Each row has a name. Each piece below is followed by the name of the row it came from, unless a question asks for something else. Each question is about the rows just above it.

[134  82 120 110 119 147 132 147 114 157 115  91  93 116  82 110  98 108
 101 114  99 115 123 157 135 115  73 103] = (18)
[119 164 112 136 133 104 111 111 109 102 122 140 149 135 148 143 146 148
 131 122 149 125 155  92 115 153 176 124] = (192)
[112 181  83 166 125  92 122 121 157 105 127 176 166 162 153 187 193 149
 175 100 175 155 128 133 127 124 169 170] = (21)
[152  91 132 112 142 139 130 120  87 136 126  79 113 117 101  88  76 149
  86 132 118  89 158 112 108 152 119  70] = (22)
[136  94 161  72 119 135 115 138  90 126 110  75  84  89 104  90  81  84
  85 137  79 119  87 106 111 133 104  98] = (32)
[107 157 119 144 126 123 123 123 139 121 129 158 146 137 147 151 157 136
 154 129 142 147 135 123 144 133 150 144] = (117)
[155  36 146  88 128 167 147 133 106 168 128  57  73  94  64  71  99 108
  64 136  78  94 118 123 145 113  44  65] = (218)
[107 157 119 144 126 123 123 123 139 121 129 158 146 137 147 151 157 136
 154 129 142 147 135 123 144 133 150 144] is in which row? | (117)
After [123 144], its row goes on with | [133 150 144]
The rest of the row after [ 98 108]: | [101 114  99 115 123 157 135 115  73 103]
Which value is in both (21) and (18)? | [157]
which: [152  91 132 112 142 139 130 120  87 136 126  79 113 117 101  88  76 149
  86 132 118  89 158 112 108 152 119  70] | (22)
Which row holds [134  82 120 110 119 147 132 147 114 157 115  91  93 116  82 110  98 108
 101 114  99 115 123 157 135 115  73 103]? | (18)

[ 46 140 137  74 160 114 150 118 131 146] -> (168)
[183 164 155 120 154 183 128  59  88 161] -> (218)
[148 172 167  67  87 147 137 148 107 187] -> (14)
[130  59  86 174 106 123  99 115  80 101] -> (117)
[108  96 112 171  95  74  61 118  58 161] -> (21)
[192 131 137  73 160 131 170 119 114  78] -> (32)
[115 128  78 170 166 162 108 164 138 161] -> (63)
Which value is in both (21) and (218)? | [161]
[ 46 140 137  74 160 114 150 118 131 146] is in which row? | (168)
The rest of the row after [ 96 112 171]: | [ 95  74  61 118  58 161]
The rest of the row after [137  74 160]: | [114 150 118 131 146]
Shared by (117) and (218): | [59]
which: [148 172 167  67  87 147 137 148 107 187] | (14)

[116 136 100 106 130 115 113 147 129 113 113 116 114] -> (21)
[104  80 117 142  90 126 127  70  70 132 116 111 150] -> (192)
[172 152 146  94 136 137 148 148 155 112 119 122 114] -> (22)
[131 175  92  78 141 125 129 168 155 102 102  94 128] -> (168)
[159 108 164 144 119 124 139  93 123 136 124 137 140] -> (69)
[136 102 161 146 116 143 133  72 102 129 164 132 113] -> (14)
[137 127 123 112 122 135 137 153 124 128 114 134 119] -> (218)
[ 93  58 134 179  83 111 116 153 124 129 114 141 156] -> (63)
[128  85 161 159 104 155 146  78  85 148 154 141 133] -> (18)
[151 189 127 101 174 159 113 146 129 125 146 136 107] -> (117)
[121  97 135 128  93 162 155  79  73 132 133 107 148] -> (125)
The rest of the row after [113 147 129]: | [113 113 116 114]
Go on from [153 124 128 114] to the end of its row. | [134 119]

[135 173 118 123 121  71 163 139 179 154 164 193 105 215 144 174 147 116] : (168)
[108 131  79  79 152 134 135 128 156 208  79 193  79 131 144 160 119 185] : (21)
[142 173 140 141 112  66 161 135 170 132 184 197 112 211 138 154 155  89] : (22)
[125 167  97 106 130  81 160 140 180 176 140 183  96 206 149 184 138 142] : (192)
[111 144  76  83 145 113 145 133 168 205  95 150  81 160 150 175 123 178] : (125)
[131 105 135  96 169 196 103 123 110 138  90  87 122  62  94  93 127 152] : (69)
[109 119  88  78 158 155 125 123 143 202  70 116  81 104 133 140 119 186] : (117)
[145 165 161 158 101  66 154 129 156 110 197 193 119 196 132 131 161  66] : (63)
[117 157  83  93 138  95 154 138 176 194 116 168  88 187 152 185 129 163] : (18)
[140 108 148 108 167 194  99 129 103 110 108  83 141  66  87  90 127 137] : (14)
[122 105 120  87 168 189 109 120 119 165  76  93 104  67 107 104 124 167] : (32)
[114 110 103  81 164 174 117 121 130 187  69 103  90  81 120 120 122 178] : (218)
which: [109 119  88  78 158 155 125 123 143 202  70 116  81 104 133 140 119 186] | (117)
Go on from [154 138 176 194 116] to the end of its row. | [168  88 187 152 185 129 163]
which: [131 105 135  96 169 196 103 123 110 138  90  87 122  62  94  93 127 152] | (69)

[135  99 131 126 146 129 105 147 138 153 133 115 111 127] -> (69)
[147  55 142 111 108 117  72 173 123 127 107 121 164  63] -> (32)
[127  86 106 124 116 105  67 207 141 162  94 139  85 154] -> (18)
[154 125 112 125 138 110 109 144 155 119 135 138 180 138] -> (168)
[167 107  86 121 108 133 109 145 147 122 101 145 181 126] -> (63)
Shared by (18) and (63): | [86]
which: [167 107  86 121 108 133 109 145 147 122 101 145 181 126] | (63)
The row with [135  99 131 126 146 129 105 147 138 153 133 115 111 127] is | (69)
After [109 145], its row goes on with | [147 122 101 145 181 126]

[138 102 146 115  99 141 138 115 127 133] = (63)
[104 146 176 132 124 125  88 102 144 113] = (117)
[163  95  93 110 162 116 145 161 118 155] = (218)
[110 170 160 200 118 129 140  95 105 108] = (125)
[127 126 136 110 170 118 111  95 104 135] = (32)
[144  96 101  71 196 117  98 171 153 158] = (192)
[131 114  94 134 189 118 134 157 118 136] = (14)
[127 126 136 110 170 118 111  95 104 135] is in which row? | (32)
Shared by (32) and (63): | [127]
The rest of the row after [ 95 105]: | [108]
Which row holds [131 114  94 134 189 118 134 157 118 136]? | (14)
The rest of the row after [ 98 171]: | [153 158]
[104 146 176 132 124 125  88 102 144 113] is in which row? | (117)

[122 132 143 140 150 115 122]  (32)
[125 138 135 133 169  93 124]  (192)
[122 132 143 140  51 115 122]  (125)
[118 119 113  87 114 171 128]  (168)
[156 122  81 114  67 123 151]  (21)
[141  90 155 155 113 122 132]  (218)
[114 159 127 129 150 128 119]  (18)
[134 117 144 118  51 114 122]  (117)
[129 121 141 137 135 125 126]  (22)
[103 111 122  97 109 215 116]  (63)
The rest of the row after [127 129]: | [150 128 119]
which: [141  90 155 155 113 122 132] | (218)
Which value is in both (125) and (21)? | [122]
Which row holds [122 132 143 140  51 115 122]? | (125)
which: [129 121 141 137 135 125 126] | (22)
Which value is in both (32) and (63)? | [122]

[182 116 183 183 127] = (21)
[182 181  56 126  81] = (32)
[220 124 165 127 199] = (22)
[146 194 203 127 136] = (63)
[185 126  83 182 204] = (125)
[ 43 107  83 127  56] = (218)
[ 47  79 128 128  58] = (14)
Which value is in both (63) and (21)? | [127]
The one value in (218) and (21): | [127]
The rest of the row after [ 83 127]: | [56]
Shared by (21) and (32): | [182]
which: [146 194 203 127 136] | (63)
Shared by (125) and (218): | [83]

[137 161 122 126  82 115 125 201 135 200 138 141 193] = (69)
[160 161 121 126 136 137 123 141 199 111 123 109 112] = (192)
[137 161 122 126  82 115 125 113  83 199 138 119 193] = (218)
[133 152 168 139 200 173 129 201 135 200 138 140 165] = (21)
The rest of the row after [152 168 139 200]: | [173 129 201 135 200 138 140 165]
The rest of the row after [201 135 200 138 140]: | [165]
which: [133 152 168 139 200 173 129 201 135 200 138 140 165] | (21)
The rest of the row after [168 139]: | [200 173 129 201 135 200 138 140 165]
Go on from [136 137] to the end of its row. | [123 141 199 111 123 109 112]
which: [160 161 121 126 136 137 123 141 199 111 123 109 112] | (192)
Shared by (218) and (21): | [138]

[126  40 116  51  94 105  31  54  57  87 104 118 148  31]  (125)
[160 189 176 178 137 139 198 145 181 150 147 155 139 174]  (22)
[133 172 133 164 140 131 177 166 154 136 138 144 138 182]  (69)
The row with [160 189 176 178 137 139 198 145 181 150 147 155 139 174] is | (22)
After [198 145], its row goes on with | [181 150 147 155 139 174]

[102 155 136 141] : (32)
[102 155 136 116] : (22)
[144 134  82 120] : (69)
[144 133  82 120] : (14)
[150 103 108 122] : (125)
[104 127  30 170] : (21)
[103 199 168  99] : (117)
[136 122 147 120] : (192)
[ 79 127 151 198] : (63)
Which row holds [102 155 136 141]? | (32)
Go on from [144 133] to the end of its row. | [ 82 120]
[104 127  30 170] is in which row? | (21)

[128 125 124 132 131 128 124] : (69)
[109 121 107 157 124 128 164] : (14)
[109 121 107 157 158 196  94] : (21)
[110 121 118 165 141 218 102] : (22)
[117 115 114 133 118 140 117] : (18)
[163  98 160 148 101 148 165] : (63)
[144 121 154 125 124 140 156] : (125)
[157 138 135 151 158 141 177] : (117)
[ 91 133  74 167 156 136 108] : (192)
Which row holds [163  98 160 148 101 148 165]? | (63)
Which row holds [110 121 118 165 141 218 102]? | (22)
Shared by (22) and (125): | [121]

[100 207 111 158  58 118  93 101 109 177 142  81  94 113 112  99 163 111
 133  96 142  90 133 140 122 153 114 126 115 135  99 127  58 104 159]  (168)
[115 113 126 129 129 126 102 182 150 163 162 115  90 133 132  94 133 125
 153 136  64 151  38 133 180 152 124 135 187 140 119 141  86 126 175]  (14)
[114 113 103 157 108  97 100 125 105 169 163 115  90 133 132  57 138  80
 133 120 143 120 103 170 164 126 109 150 126 156 104 155  86 122 173]  (125)
[100 207 111 158  58 118  93 101 104 177 142  81  94 113 112  99 163 152
 133  96 142  90 133 140 122 115 125 152 130 148  97 133 102 130 154]  (117)
Where do [115 113 126 129 129 126 102 182 150 163 162 115  90 133 132  94 133 125
 153 136  64 151  38 133 180 152 124 135 187 140 119 141  86 126 175] appear? | (14)
which: [100 207 111 158  58 118  93 101 109 177 142  81  94 113 112  99 163 111
 133  96 142  90 133 140 122 153 114 126 115 135  99 127  58 104 159] | (168)
which: [114 113 103 157 108  97 100 125 105 169 163 115  90 133 132  57 138  80
 133 120 143 120 103 170 164 126 109 150 126 156 104 155  86 122 173] | (125)
The rest of the row after [163 115  90 133 132]: | [ 57 138  80 133 120 143 120 103 170 164 126 109 150 126 156 104 155  86
 122 173]
Go on from [115 113] to the end of its row. | [126 129 129 126 102 182 150 163 162 115  90 133 132  94 133 125 153 136
  64 151  38 133 180 152 124 135 187 140 119 141  86 126 175]

[105 118 101 120 113 104 102 115 129 120 129 104 116 121 129 128 108 106
 122 134 132 125 110 121 108 113 116 116 110 129 105  98 106 106 125 106
 152 110 150 119 115 118 109 141 125 112 146 106 137 110 115 120 115 105
 133 121 129] : (125)
[136 129 138 136 136 130 130 127 120 121 135 140 128 130 122 122 141 135
 122 134 133 134 121 120 136 134 129 122 133 131 117 133 144 131 128 136
 127 129 124 123 136 124 134 134 111 127 123 132 127 128 136 130 130 131
 124 125 126] : (192)
[ 91 100 106  90  91  95 152 113 131 126 111  78  83 101 139 125  74  83
 118  75  77 127 155 144  76  74 119 130  79  94 162  95  57  87  91  87
 112  76 121 123  84 140  93 113 152 115 119  88 115  92 116 124  82 100
  95 118 114] : (32)
[106 114 110 112 114  99 119 113 127 122 128 101 101 114 129 125 102  98
 135  98 108 130 129 127 102 101 115 119 101 118 117  96  94  96 116 103
 140  99 146 121 105 119 106 143 128 119 136 102 131 107 115 121 103 104
 121 120 127] : (63)
Go on from [122 134 133] to the end of its row. | [134 121 120 136 134 129 122 133 131 117 133 144 131 128 136 127 129 124
 123 136 124 134 134 111 127 123 132 127 128 136 130 130 131 124 125 126]
Go on from [115 121] to the end of its row. | [103 104 121 120 127]
Where do [105 118 101 120 113 104 102 115 129 120 129 104 116 121 129 128 108 106
 122 134 132 125 110 121 108 113 116 116 110 129 105  98 106 106 125 106
 152 110 150 119 115 118 109 141 125 112 146 106 137 110 115 120 115 105
 133 121 129] appear? | (125)
which: [106 114 110 112 114  99 119 113 127 122 128 101 101 114 129 125 102  98
 135  98 108 130 129 127 102 101 115 119 101 118 117  96  94  96 116 103
 140  99 146 121 105 119 106 143 128 119 136 102 131 107 115 121 103 104
 121 120 127] | (63)
which: [136 129 138 136 136 130 130 127 120 121 135 140 128 130 122 122 141 135
 122 134 133 134 121 120 136 134 129 122 133 131 117 133 144 131 128 136
 127 129 124 123 136 124 134 134 111 127 123 132 127 128 136 130 130 131
 124 125 126] | (192)

